1.42	-0.68	-0.34	0.24	1.34	-1.39	-2.01	-0.10	1.12	3.79	-0.23	0.47	-1.45	2.05	0.67	-1.33	1.05	-0.85	-0.05	1.13	-1.22	0.86	-0.51	2.13	-0.40	-0.78	-0.27	0.76	-0.39	0.37	-0.41	-1.01 : (21).Z
2.64	0.30	2.22	0.55	-0.36	-0.86	-1.20	0.37	0.25	1.36	-0.95	-0.18	-7.01	0.71	0.70	-2.81	1.02	-1.34	2.67	0.31	1.34	1.82	0.33	-0.92	-1.64	-1.01	-0.20	0.71	0.81	0.83	0.69	0.07 : (20).T
0.62	0.63	-0.32	2.02	-1.08	-1.54	-1.45	1.00	0.86	2.80	-0.54	1.69	-1.27	2.63	0.84	-1.04	0.37	0.23	0.41	0.70	-0.79	0.84	-0.59	3.82	-0.79	-1.96	0.30	0.63	-1.50	-0.69	0.41	-1.83 : (21).Z
0.33	-0.62	-1.23	1.67	-0.47	-0.94	-1.03	2.09	0.62	2.30	-0.71	1.48	-1.96	0.79	0.52	1.90	2.25	1.08	-0.47	0.57	-1.18	0.89	-0.60	4.68	-1.03	-1.33	-1.27	1.65	-0.88	-0.08	-0.76	0.09 : (21).Z
1.73	0.72	2.67	-0.28	0.74	-1.31	-2.29	-0.52	1.68	3.38	-1.68	-0.77	-1.93	1.78	1.61	-3.75	-0.61	1.12	0.59	-0.04	-7.43	-1.00	0.60	0.85	0.20	0.12	0.56	0.45	1.81	0.56	0.02	0.33 : (27).H
0.86	-0.98	0.77	0.90	0.60	-0.24	-1.49	0.97	0.11	4.00	0.10	1.96	-0.66	1.42	-0.40	0.61	3.21	-1.56	-1.26	-0.30	-0.49	-0.43	-1.28	3.77	1.95	-0.15	-0.62	1.25	0.60	-0.14	-1.71	-0.17 : (21).F
2.05	-1.26	3.12	-1.20	1.17	-0.24	-0.53	0.58	-0.12	1.46	-0.22	-0.65	-1.92	1.95	0.67	-4.41	1.06	-1.31	2.97	0.90	0.58	0.62	1.05	-0.61	-0.86	0.36	0.56	0.00	-0.34	0.75	0.54	-1.04 : (20).T
0.65	1.92	2.44	-0.71	1.45	-2.00	-1.64	-0.28	1.66	3.38	-2.29	-1.57	-0.35	2.77	1.24	-5.99	-0.45	-1.05	-1.77	0.33	-1.29	0.02	-0.85	0.77	-0.58	0.33	0.95	-0.09	-0.39	0.99	0.31	-1.86 : (27).G
0.33	1.35	2.43	0.12	0.36	-1.30	-1.16	0.54	0.92	1.65	-2.00	-2.00	-1.81	0.37	0.98	-3.79	-1.60	1.51	1.66	-1.12	0.60	0.09	-0.17	0.10	-0.44	0.99	0.85	-0.10	-0.62	3.02	1.14	-0.02 : (27).G
-1.62	1.78	2.36	0.29	2.18	-1.34	-0.62	-0.67	1.36	1.79	-2.60	-1.18	-0.67	1.89	0.78	-2.08	-0.70	0.38	0.17	-0.78	0.11	-0.31	-0.91	-1.65	-0.20	0.38	2.23	-0.28	0.04	0.70	0.33	-0.78 : (27).G
0.74	1.68	2.36	0.40	1.38	-1.49	-1.46	0.07	1.41	2.98	-1.86	-0.42	-1.88	2.11	0.86	-4.74	-0.98	0.86	0.90	-0.71	-1.42	0.15	-0.08	3.56	-0.39	-0.06	1.27	0.13	-0.43	0.45	0.66	-2.22 : (27).G
1.39	-0.01	2.45	0.36	-1.04	-0.96	-1.47	0.94	-0.14	0.55	0.84	-1.04	-1.82	1.04	0.71	-1.09	0.84	-1.22	1.81	-0.31	1.31	0.48	0.72	2.02	-1.73	-0.73	-0.42	0.61	-2.74	1.87	0.37	-0.93 : (20).P
-0.59	1.94	0.57	-1.04	2.10	-2.85	-2.11	0.38	2.72	3.83	-1.90	-1.89	-3.92	1.62	2.27	-2.82	0.64	1.31	0.57	-1.58	0.57	-1.32	-0.94	3.22	0.59	-0.39	2.09	0.44	2.00	1.03	1.06	-1.85 : (27).G
-1.11	1.98	-0.15	-1.24	-0.15	-0.56	0.16	-0.38	1.15	0.64	-1.97	-1.58	-3.10	-0.15	-0.74	0.10	-2.53	1.47	-0.65	-3.56	-0.11	0.23	-1.03	-0.01	0.60	-1.19	0.72	-0.12	3.37	1.24	0.14	1.02 : (27).H
0.45	1.28	5.69	-0.55	0.92	-0.68	-0.31	-2.45	0.92	0.99	-3.09	0.58	-2.07	2.30	1.84	-4.05	-1.36	-0.82	-0.52	0.88	-0.99	-0.61	0.93	-1.11	-0.07	-0.96	-0.91	-0.55	-0.28	0.53	0.57	-1.64 : (27).G
1.46	0.71	2.86	0.08	-0.71	-1.47	-1.14	0.32	0.45	-0.11	-1.01	-3.05	-2.06	1.55	1.40	-2.15	0.69	-1.31	-0.81	1.83	1.31	0.86	0.16	0.19	-2.85	0.06	-1.10	-0.02	-2.62	1.35	0.74	-1.12 : (20).T
2.42	0.41	0.98	0.28	0.74	-1.40	-1.57	0.28	0.83	3.32	-1.64	1.25	-2.06	2.07	-0.32	-1.99	1.91	-1.45	-0.64	0.73	-0.90	0.23	-2.75	3.53	0.34	-0.24	0.19	1.23	-0.64	0.46	-1.29	-0.66 : (21).F
-1.01	0.98	5.36	-1.47	0.87	-1.27	-1.11	-0.99	1.13	1.26	-1.69	-0.03	-0.18	2.10	1.61	-3.07	-1.12	0.47	-0.10	1.12	0.57	-1.46	1.10	-1.49	0.67	-2.19	-0.12	-0.62	0.57	0.39	0.26	-1.61 : (27).G
-0.67	0.84	1.98	0.49	0.84	-1.54	-1.07	0.72	1.01	1.12	-1.16	-0.56	-1.17	5.36	1.92	-1.53	1.41	0.49	0.79	1.23	0.19	-0.01	0.29	-0.35	0.00	-1.11	0.35	-0.16	-0.50	0.16	2.36	-1.73 : (27).G
0.86	-1.40	3.63	-0.10	-0.83	-0.92	-1.22	0.81	0.38	-1.11	-0.09	-0.56	-4.67	0.24	0.67	-0.72	1.24	-1.65	2.14	0.56	0.96	-2.05	0.41	0.86	-2.98	0.18	-1.18	0.64	-1.81	1.23	0.08	-0.99 : (20).P
1.92	1.79	4.37	-0.03	1.27	-1.00	-0.69	-1.17	1.59	1.63	-2.97	-0.31	-1.91	3.17	1.78	-4.75	-1.07	0.44	1.31	-0.21	-0.58	0.44	0.78	0.83	-0.61	-1.21	-0.18	0.63	0.61	0.14	0.41	-1.61 : (27).H
1.13	0.78	1.08	0.27	0.47	-0.13	-1.24	0.73	0.13	1.98	0.18	-0.55	-1.44	-0.84	0.37	-2.36	0.36	0.18	2.31	-0.39	1.15	0.94	0.33	-0.21	-0.69	-0.38	1.46	0.20	-1.45	0.56	0.62	0.47 : (20).T
0.68	-0.54	1.17	1.14	-0.05	-0.18	-1.15	-0.96	-0.04	1.40	-1.01	1.09	-1.39	2.13	0.53	1.46	-0.39	0.41	-1.12	0.89	-0.23	0.07	0.27	0.83	0.13	-2.96	-1.19	0.91	0.82	0.62	-0.78	-0.19 : (21).Z
-0.03	1.59	2.48	-1.31	1.95	-1.70	-0.40	-1.01	1.87	2.31	-2.22	-1.21	0.17	2.25	1.00	-4.61	0.69	0.97	-0.03	-1.40	-1.45	-0.23	-0.41	2.06	0.45	1.48	1.48	0.06	0.49	0.36	-1.18	-1.40 : (27).H
0.02	0.31	0.38	0.72	0.93	-1.84	-0.32	0.22	0.61	2.08	-1.85	0.51	-3.65	-0.14	-0.03	0.80	1.52	-0.73	-0.14	-1.68	0.21	-0.20	-0.79	0.99	0.18	0.73	-0.46	0.79	0.62	-0.32	-0.85	0.60 : (21).Z
2.67	-0.06	-0.85	0.16	0.94	-0.51	-0.70	0.61	0.86	5.64	-0.80	1.76	2.16	1.08	0.32	-0.78	1.43	-1.11	-1.19	-0.43	-1.47	1.71	-0.56	0.30	-0.22	0.77	-1.07	1.55	-0.02	-0.02	-0.14	0.12 : (21).Z
0.92	-0.83	-0.47	0.18	0.28	-0.10	-0.97	1.66	0.07	3.35	-0.85	0.51	0.29	0.40	0.06	-0.71	1.58	-0.77	0.06	0.80	-0.44	-1.26	-0.10	3.15	0.71	1.02	0.19	1.84	0.02	-0.33	-1.54	0.40 : (21).F
-1.59	0.90	1.33	-0.85	1.27	-1.06	0.00	-1.76	1.68	-1.02	-2.00	-0.26	0.13	2.28	2.34	-2.20	0.10	2.29	-1.07	2.08	-1.59	0.10	0.35	0.76	-0.49	-1.08	-0.18	-0.20	1.21	-0.76	0.58	-1.90 : (27).G
